Each row is shifted at random along 7 fixed directions that mean nothing.
Known rows, with every step that occurs:
pifi-punip-mobo-tobi: [ 350   71  165   81  398   37  -16   52  166  169   60   -6  192  -32
  -80   25  246 -132 -409 -309  475   67 -527  767  316  362  296 -789
  271  165 -222  -91   -9  554  390  -34  -39  221  -28  -70  113   75
 -753   43  -81   76  149   41 -552   62]
ligune-gomize-seru-mobo: [ 231  -25 -403  243 -358 -449 -189  358 -406 -410  -14  100 -419  408
  403   72  -46  567   45    3 -238  333 -289 -418 -259  -64 -429  361
 -101  115 -231  -10 -467 -154  -11 -119  107  107  -41  146   40  397
  322 -263  -34  182  -51   -9  160  301]
tobi-ligune-mobo-punip-rusav-gomize-seru-rukora: [ -70 -279  275   24 -124 -126   63  -28  -93   60   98  112  222  -27
  120   -8  316 -480  328 -179    3   14   32   33   57  133  294 -168
  150  169 -297    0  480  176   83  -40   54  369  303 -181  -57  264
  -88  150  -89  150  -71 -174 -215  355]
rukora-seru-mobo-tobi-gomize-rusav-ligune-pifi-punip: [-369 -225   11 -102   57  381    2 -271 -560  428 -203  242 -259  -76
   77  354 -272  143   60 -250 -151   12  -70 -100  -15 -354 -140  -43
 -342  192  292  276  214   30 -422 -243  150 -264 -206  -84 -381 -130
  418   56   33   91 -146  -76  -64 -118]
seru-rukora-ligune-pifi-punip-mobo: [ -74  177 -129 -138  115  436  431   -5 -489  790  -90  330  148  244
 -225  -73   75  -32  -52  102 -288  319  -54   -4   77 -419  175   -6
  289  113 -216   67   39  245 -178 -377  -87  349  148   81  -92  -75
  117   13  110  116  -10 -232 -257  560]
tobi-gomize-seru-rukora-ligune-pifi-punip-mobo: [ -95  388 -166    7   55  -94   98   22  195  128  -85  -14  -32  -47
 -236 -101  -69   83   70  283  -95   -1  311 -156 -171  -62  -97  519
    8  -60  151 -195 -133 -101  157   54 -265 -292   82  127   79  -39
  -48 -101  -70  -79  234  132  220 -110]
rukora-seru-mobo-tobi-ligune: [ -53  474 -111  -21  277  -62  114  -78  387  309  -58 -147  180  -25
 -515  -28 -258  191 -336   16  345  -19  256  153  -64  109  -66  198
  106  -19  200 -131  -87  252  -14  290 -411 -512  -71  136  -50 -458
 -323 -167 -131 -228  245   45  190 -409]
mobo-rusav-ligune-gomize-seru-rukora: [ 314  257  -10  407 -291 -260 -126  370  -74   27  -17 -174 -305  444
  139  198  156  275  -30 -203    4  363 -161   42   24  402  159   55
  244  130 -448  -46  -71  292  272   58 -111  268    7    8  159  115
 -163 -129  116   80   28   12 -203  253]
mobo-punip-rusav-ligune: [-300 -215  108 -395  173  375  179 -240  -32   68  131  268  225 -257
 -215  -18 -108 -373  274  130  223  -15   83  210  147 -227  262 -223
  -82   22  198   15  250  -29  -81   54   67  108   38  -60  202   19
  -41  421 -264 -197 -186 -194 -113  -97]
ligune-mobo-tobi-gomize-seru: [ -10 -108 -127   84   39 -144   26  -73  -31  -82  -49  125   11  -22
   55  -89   92  -11  -49 -275  -10   -6    9   57  -44   20  -57  -24
  143  115 -170 -223  -10  111    7  -14  -16 -163  -22   93 -252  -55
   45  -45   13  218  136 -147  -60   60]
mobo-tobi-ligune-gomize-seru: [ 140 -273  106  -90 -103   23 -169  171   78 -120   33  147  121 -176
  206   64  287 -259  127 -301   -6  -27 -115    3   63   11   31 -216
  137   37 -162 -139   68 -114   77  -40  -28   84  -21  -48   37  -50
   31   51  139  116 -159   20 -185   99]
tobi-mobo-rukora-ligune-gomize: [ 322 -291  -50 -326 -212  -17   97  132   30  -91   46  -35  353 -232
  159 -261  250 -401   34  150 -237 -230 -123 -374 -118 -334 -151  -87
  185 -130  -76   59    8 -305 -216 -170   93  342  112  -51  -51   91
  260 -157  232  -81 -144   -9   42  263]
mobo-tobi-rusav-ligune-gomize-seru-rukora: [ 163 -229  106  -22 -301 -163 -151   91    1 -283  130 -159  171  -20
  216  -21  292 -145  151  -24 -140  -43  100 -414  -41  -33 -115  142
   25 -209 -132   64  -75 -272 -100  -29   80  197  135  -46   13  -53
  156 -161  160    7 -319    3  213  129]
seru-gomize-rusav-ligune-mobo: [ 279  472 -264 -210  136   34   74  -35  428   98 -190 -225  -41  -24
 -332  -52  -84  408 -453   31  128 -152  234 -238  -50 -178 -400  308
   85 -180  116  181 -498  -31  -57  120 -161 -311 -162   61   21 -521
   40 -265  235 -128  151   88  276 -332]
gomize-rusav-ligune-mobo: [ 144 -327 -184 -337   69   38  290 -397   20   40  -59  -69  572 -255
  -84 -443 -146 -223 -278   25  -89 -444   28 -178  -62 -387 -268 -230
 -127  -85  114  236  115 -132 -360  167  266   19  -25 -111 -324 -108
  279  118  145   49 -166 -188  172  -19]
punip-pifi-mobo-rusav-gomize: [-298  -68 -162  -87   14  137  105 -275 -114 -118 -104  332 -204   12
 -103  -25 -438  280  -39  230  -62   22   59   84  -59 -252   -9  183
 -312  134  124   46  -23 -104 -109   -1  192  -60  -77  159   -5  165
  296  304 -227  -74   86 -153  117 -199]
ligune-gomize-seru-rukora-tobi: [ 467  403  -90   74  125 -155 -314  443  502 -265    7 -498 -208   92
  -46  -20  338  262  -90  180  118   43   79 -233  -29  248 -357  358
  187 -391   72 -183 -614 -204  431  169 -318 -315 -101   52  490 -254
 -296 -465  182 -124    4  390  167 -238]
pifi-mobo-punip-ligune-gomize: [ -15 -288   96 -334   22  128  198 -103  -48  -24  111  428  335 -304
  -11 -145   74 -456  142 -122    2 -119 -304  254   20 -142  201 -492
   60  124  -83    9  207   24  192  -59  111  218  101 -109  -13  340
  -15  341 -191   38   27 -236 -270  209]
ligune-mobo-rukora-tobi-rusav-gomize-seru: [-100   82  -26 -346  339  494 -195  -88  200  110 -294 -186 -326 -256
 -126  238  -31  132   56   58  120 -158  342 -388  -46 -397 -393  403
  -78 -242  460   26 -159 -230 -332 -221  -35 -596 -339   37  -52 -667
  281 -325  222 -184  -63  103  184 -522]
punip-mobo-tobi-rusav-ligune-gomize: [  -3 -450  280  126 -255 -325   20  -38 -112 -314  296  398  206  -90
  327    9  185 -387  103  -78   30   -9 -438  357   46  480  483 -591
  143  249 -396   19  471  109  281   47  154  484  305 -159  -22  547
 -174  446 -324  147  -17 -282 -284  365]
punip-ligune-pifi-mobo-rusav-gomize-seru: [  57  183  -27 -218   49  114 -172  -15  594 -326 -165  -39   32 -254
  -94   -2 -242  107 -114  156   85 -250  265  -95  -60 -130 -219  313
 -297 -261  322  -49 -185 -435  117  188  -24 -359 -205   82  201 -268
   43   89   43 -249   28  193  314 -502]
rukora-tobi-mobo-punip: [ 200   -7  -96 -213   37  100 -250  422  -52 -181  165 -125 -139  -16
  240  197  249   28   43  176  148  152 -230 -150   35 -125 -208 -110
   94 -166  182  -18 -436 -210 -189 -274  -71  212  -81   -3  311  -42
 -117 -250   78 -152 -177  283  -34   42]
punip-mobo-tobi-rusav: [-105  339  108   46  210   36 -100  110  310  -66  155  153  -75   82
 -228  185  179    8  -36  118  447  290   69  406  174  400  413  -83
  335   61 -154 -256 -106  276  307   33 -271   67  126   87  311 -108
 -554  165 -334  -75  208  -39 -208  -80]
mobo-rukora-tobi-rusav-ligune: [-122  187  163   51  -77   33  -22  212  114   52  303 -108   51  102
 -112  133  254 -258  202  267  107  206   98  203   96  402  433 -117
  247  -97  -99 -150   99   60  159  137 -280  293  192  -24  402  -36
 -338  207 -151 -200    3   31 -137   63]
pifi-punip-ligune-gomize-rusav: [  12   21 -220   47  -73 -199  -37 -147  -86 -327   25   47 -263 -199
    1  -52 -563  283  103  120  162 -144 -385  192 -177  155  -14 -191
 -336  285  326  114  -32   26  258  299  210 -313 -247 -127   23  558
    4  305 -331   40   86   37  -52 -309]
tobi-rusav-gomize-seru-rukora-mobo-punip-ligune: [ 248 -110   62  148    9 -401 -292   25   78 -246  -99 -491 -219  -84
  201   42 -266  193   15   31  272 -256 -242  -53 -206  205 -270  -40
 -264  193  278  222  229   86  -98  122  179 -231 -161 -190  -16  326
  -84 -244  -96 -133  -77  310   43 -348]
rusav-ligune-pifi-mobo-tobi: [ 270  167  294 -245  249  200  277   12  798  204  189  -73  908 -237
 -401 -360  555 -649 -528  -80  117 -278  188  450  373  186  294 -519
  368 -453 -256 -172  -60  -38  415  285 -314  201  210    5  224 -532
 -581  200  260 -150  106    4  -70   23]
ligune-mobo-rukora-tobi: [ 378 -120 -239 -191  -13   30  220   65 -166  -26   95 -254  456   64
   90 -460  145  -91 -233  144 -270 -124 -105 -398  -62 -433 -319  -72
  235 -330  -79   83 -366 -159 -393 -200  147  316   25   86 -219 -194
  206 -459  397   68 -154  -80  207  429]
punip-pifi-mobo-tobi-ligune-gomize-seru-rusav: [ 308 -253  265 -300   56  193 -125  -90  424  -60  -31  -87  636 -292
  101 -181  531 -458 -233 -234 -125 -299  229 -265  240 -275 -128 -107
  149 -397 -112   89  -82 -339 -130 -161   58  334  183  -95  -71 -418
  -30 -148  424   88 -277  131   88  125]
rukora-ligune-mobo-punip: [ 347  545 -341 -120 -121  -51   -8  563  243 -196  133 -288  -50  100
   36   19   50  210 -129  298   71  172  -37 -236 -105  -45 -186  172
  221 -314  156 -119 -684 -234   18   -5 -285   72 -126  111  345 -220
 -173 -340  205 -241   81  261  169   93]
rukora-tobi-mobo-punip-pifi: [ -65 -139   68  -43  216 -130  125  -66  162 -184  237  -46  240 -206
  -71 -372 -106 -242  -26  264  174 -225  -50  242   70   94   90 -295
   27  -43  203 -100   51  -52   30  190   27  -40   94  -20   63  234
 -232  108 -141  -88   47  129   69  -81]
mobo-tobi-ligune-pifi-punip: [ 194  341 -368   -5 -162   69  263   71  -35  177  113 -154  284   39
 -169 -271 -202  272 -389   53 -126   21   40 -144   65 -346  -90   61
  138 -196   56   -9 -569 -109 -332  -81  -53   90 -156  232 -219 -400
   54 -265  456   11  -33   43  276  157]
rusav-ligune-gomize-seru: [-180 -263 -116  -61 -109 -240  151 -160  112 -302   98  257  196 -183
  -35 -262 -102 -238  244   81 -148 -176  120   23 -163   54  -28   99
 -195    3   25 -208  194 -274  260  393   -7 -192   89   18   99  279
  185  405 -269  -21    8 -187  177  -95]
mobo-punip-rusav-gomize: [ 148 -128 -104   28    6  -68  -62  -41   27 -312   90  -96 -150  -22
   81  -61 -104  112   14   66  202    6 -199  171  102   28   16 -108
  -71   19   72   19 -125  -24   39   20  189  156 -100    3  198  208
 -101   44  -71  -80 -121    6  -56  -82]
ligune-pifi-mobo-rusav: [-252   24 -114   -5  -76  190  319 -109 -274  167   63  306  189  241
 -157 -181   -5  -71  -35   45 -180  239   78  132  111 -135  287 -111
   83   48 -253  -94   -5  121  -14  -16   52  258  117   85 -117   82
   97  322 -105  150   83 -360 -131  338]
ligune-gomize-seru-rukora-mobo-punip-pifi: [-383 -430  390 -325   52  148 -172  290 -122 -421  165  338 -119 -150
  241   44  332 -498  827  306 -140   30  123 -334  -76 -184  -39  103
 -198  -61  148  -82  136 -461  278  -48   58   -4  238 -151  454  519
  238  156 -323  -48 -175  133    7  131]
rusav-gomize-seru-mobo-rukora-tobi-ligune-pifi: [ 116  106   21  104 -170 -264   57  169  214   -7   78 -221  199   96
  -24 -235   67  -26  -74   71 -258 -151  260 -318  -95   -6 -208  306
   93 -257 -104   -5 -124 -199  -91  111 -167    5  135   98  -72 -195
  135 -321  292  -39   42  143  395  123]
punip-pifi-mobo-tobi-gomize-seru-rusav-ligune: [-253   50 -160  -21   25  190  125 -371 -155  294 -161  216   72  125
 -134   40 -110  198 -178 -142 -272   90  411 -133   23 -379  -76  413
    3  -42  -85   40  -59  -14 -463 -237  -23  125   94  240 -288 -419
  290  -31  137   89   -5 -136  222   62]
gomize-seru-mobo-rusav: [ -22   -1   68  111   37 -413   65 -101  344 -272  190 -185  501  156
 -181 -386  263 -358   32  -46  115  -20  365   93   50  301   68   32
   75 -193 -221 -240   20  131  259  450 -126  131  369  -55   74  150
 -341  116 -303   38   69  -94  136   77]
rukora-mobo-rusav-gomize-seru-tobi-ligune-pifi: [   5 -355  412  -63  128   61 -240  -19  124   73 -168  -87  -58 -264
  164  201   16 -124  -81 -241  174 -299 -158   23   93  117 -128 -363
 -260  117  207  270  425  -23    6  117   78 -345 -162 -297 -100  -25
   50   64   33  -12 -135  204 -155 -357]
tobi-gomize-rusav-ligune-mobo-punip: [ 254  298 -172  -93   97  -43  128 -102  413  118  -64 -324   90 -200
 -225 -135  -45   45 -365 -154  225 -275  135   35   43  -20 -106  -68
  218  -85   93   44 -212  139 -103  110 -100 -151 -154  -17 -194 -391
 -140 -196  303  -59  209   76   85 -227]

Rows:
[-178  246   87 -147  126  550   57   34   24  676 -308   35 -217  133
 -262  236  197  -16   64 -125 -159  168  508 -278  124 -361   -5  436
  243  -97  -72    5   94   31 -316 -296 -229 -108  -29   77  -63 -657
  303 -169  348  -81  -38  -41  -62    7] : tobi-rusav-gomize-seru-mobo-rukora-ligune-pifi
[  70   80  458   54  440  246 -132 -114  367  295 -149 -120  -40 -173
 -210  156  304 -160 -191 -301  402 -107   34  363  347  228  189 -267
  105   14  -29    0  182  324  316  -66  -37 -257  -52 -129   -1 -271
 -462  -56   87   18   60  106 -288 -292] : ligune-pifi-punip-mobo-tobi-rusav-gomize-seru-rukora
[ -63  -80   59  111   39  242  116  -70 -351  546 -242   36 -230  152
   32  105  -35    4   92 -187 -115  116   19   -5   90 -164  131   46
  155  232 -113  109  411  259 -290 -295   78   81  -31  -47 -234  -66
  197  -73  214  115 -100  -85 -266  216] : tobi-mobo-punip-rusav-gomize-seru-rukora-ligune-pifi
[  90   65 -110  472   17 -233  -60 -171  128  -48  -74 -124  -19  228
   72 -107   13  232 -362 -218  -55   32   68  356  119  304  134   20
  100   39 -286 -193   -1  187   29   20   49  142   26  171 -161  -98
 -184    7  139  197  129   -3  -38   35] : punip-pifi-mobo-tobi-rusav-gomize-seru
[-324  250  142  116   70   -7   55  -26  150  -39  162  196   89  103
  -93   89   99 -122  150   29  -97   99  257  213   54  306  240  130
  -11 -181   29 -123  -35  -31  385  162 -242   13  239   -8  183  -36
 -240  182 -242   13  172    1  108   79] : rukora-seru-gomize-rusav-ligune-pifi-punip-mobo-tobi
[-185 -113  221  -16  290  178  126 -282   -8  239 -192  -25  109  -31
 -263 -175   13 -203    3 -174   11 -179   84  171   75  -20   51 -184
 -121  123   10   50  328  247  182  151  116 -299  -14 -145 -175   85
   19   88 -103   98  141 -125 -202 -155] : ligune-pifi-mobo-rukora-seru-gomize-rusav
[-124   97 -164  281 -239 -349  -36  -75  189 -358   35 -192  -18   10
   89  -99 -265  157  -74  143 -174 -161  168   11 -195  303  -49  225
 -255 -146  176 -129   -9 -252   66  322  -40 -311  -52   59  -86   20
   69  116  -71  -33  125   70  316 -236] : rukora-ligune-pifi-mobo-tobi-rusav-gomize-seru
[ 334  495   90  352  -14 -104 -139  190  332  148 -120 -269 -155  195
  -74  155  104  365 -444 -139  125  111   20  139  111  365  133   89
  285  -26 -288  -31 -191  234  226  -19 -173  -15  -56  127   32 -342
 -360 -269  321   10  185  181  -33  -66] : punip-pifi-mobo-tobi-rusav-ligune-gomize-seru-rukora
[-484  392   86  359  288   41  231 -337  -55  570    5  239 -107  345
 -480  143  204  -45  122 -282  112  391  411  556  167  393  556  196
  387  198 -379 -312  236  755  284  -49 -338   39  327  120 -134 -142
 -415  165 -355  207  394 -342 -251  154] : pifi-punip-mobo-tobi-rusav-gomize-seru-rukora
[-183 -604  182   11 -149  239  -85 -132 -559   69   -4  124  -41 -156
  415   97  -88 -266  400  -89 -288  -88 -262  -37   48 -193  113 -280
 -295  149  124  158  494 -162 -274 -249  382  228  -74 -168 -174  284
  345  186  113  174 -363  -29 -210  210] : mobo-rukora-tobi-ligune-pifi-punip-rusav-gomize-seru
[  85  245  -68   98  -21  154  161  -26    2  321  -95 -110 -151  -23
 -110   28 -188   87 -167  136   -1  -17 -106  178   72   24  223  -52
   96   84   65   62  101  125  -41 -115    7   64 -120   22  -52  -39
  -87    3  168  -97  138   38 -142  -19] : tobi-mobo-rukora-ligune-pifi-punip-rusav-gomize
[ -75  -85   19   53  -86   -4    3 -124 -222  243   68  -72  205  133
   96   52  232 -217  191 -113 -270   85  170 -110    1  -66   34  155
   91 -132 -126   37  116   83 -253 -235  -45  468  277  -23 -123  -81
   13 -140   64  116 -112  -44   37  361] : pifi-punip-rusav-gomize-seru-mobo-rukora-tobi-ligune
[ -67  252 -144  200 -219   43  -84  217 -109   61   57  -95 -287  256
   94  200  125  137  238   38 -241  283  217 -199  -61  125  107  388
  269 -156 -121 -184 -143  -71  -74 -124 -212  124    5  131   84 -272
  122 -156  180   12   -8  -19   68  193] : mobo-rukora-tobi-rusav-ligune-gomize-seru
[-413  -85 -193  477 -302 -302  -29  -38 -837 -176  -82  145 -739  481
  248  201 -702  726  229  139 -268  283 -298  -80 -355  150 -122  240
 -539  402   80  179  108  156  -63   68  273 -346 -184   52 -249  645
  483   84 -387  186  115 -151  107   -7] : ligune-pifi-mobo-rusav-gomize-seru-rukora-tobi
[ 100  570 -216  107 -173 -146    0   88  310  -33 -102 -324 -103  148
 -238   10 -149  421 -281  154  -58   16  407 -375 -105 -105 -239  636
  -36 -224   37    3 -471 -156 -111   49 -178 -162  -88  244  -15 -379
   45 -365  247 -185  227  162  475 -229] : tobi-gomize-seru-rusav-ligune-pifi-mobo-rukora
[ 126  266 -116  190   83 -291 -341   71  118 -437   -9 -483 -434   70
   68  170 -333  512    3  227  224  -30  -84 -108 -186  204 -394  341
 -388 -176  429   92 -414  -58  109  123   34 -365 -210   29  203  116
 -197 -391 -176 -193   74  350  342 -459] : pifi-punip-rusav-gomize-seru-mobo-rukora-tobi
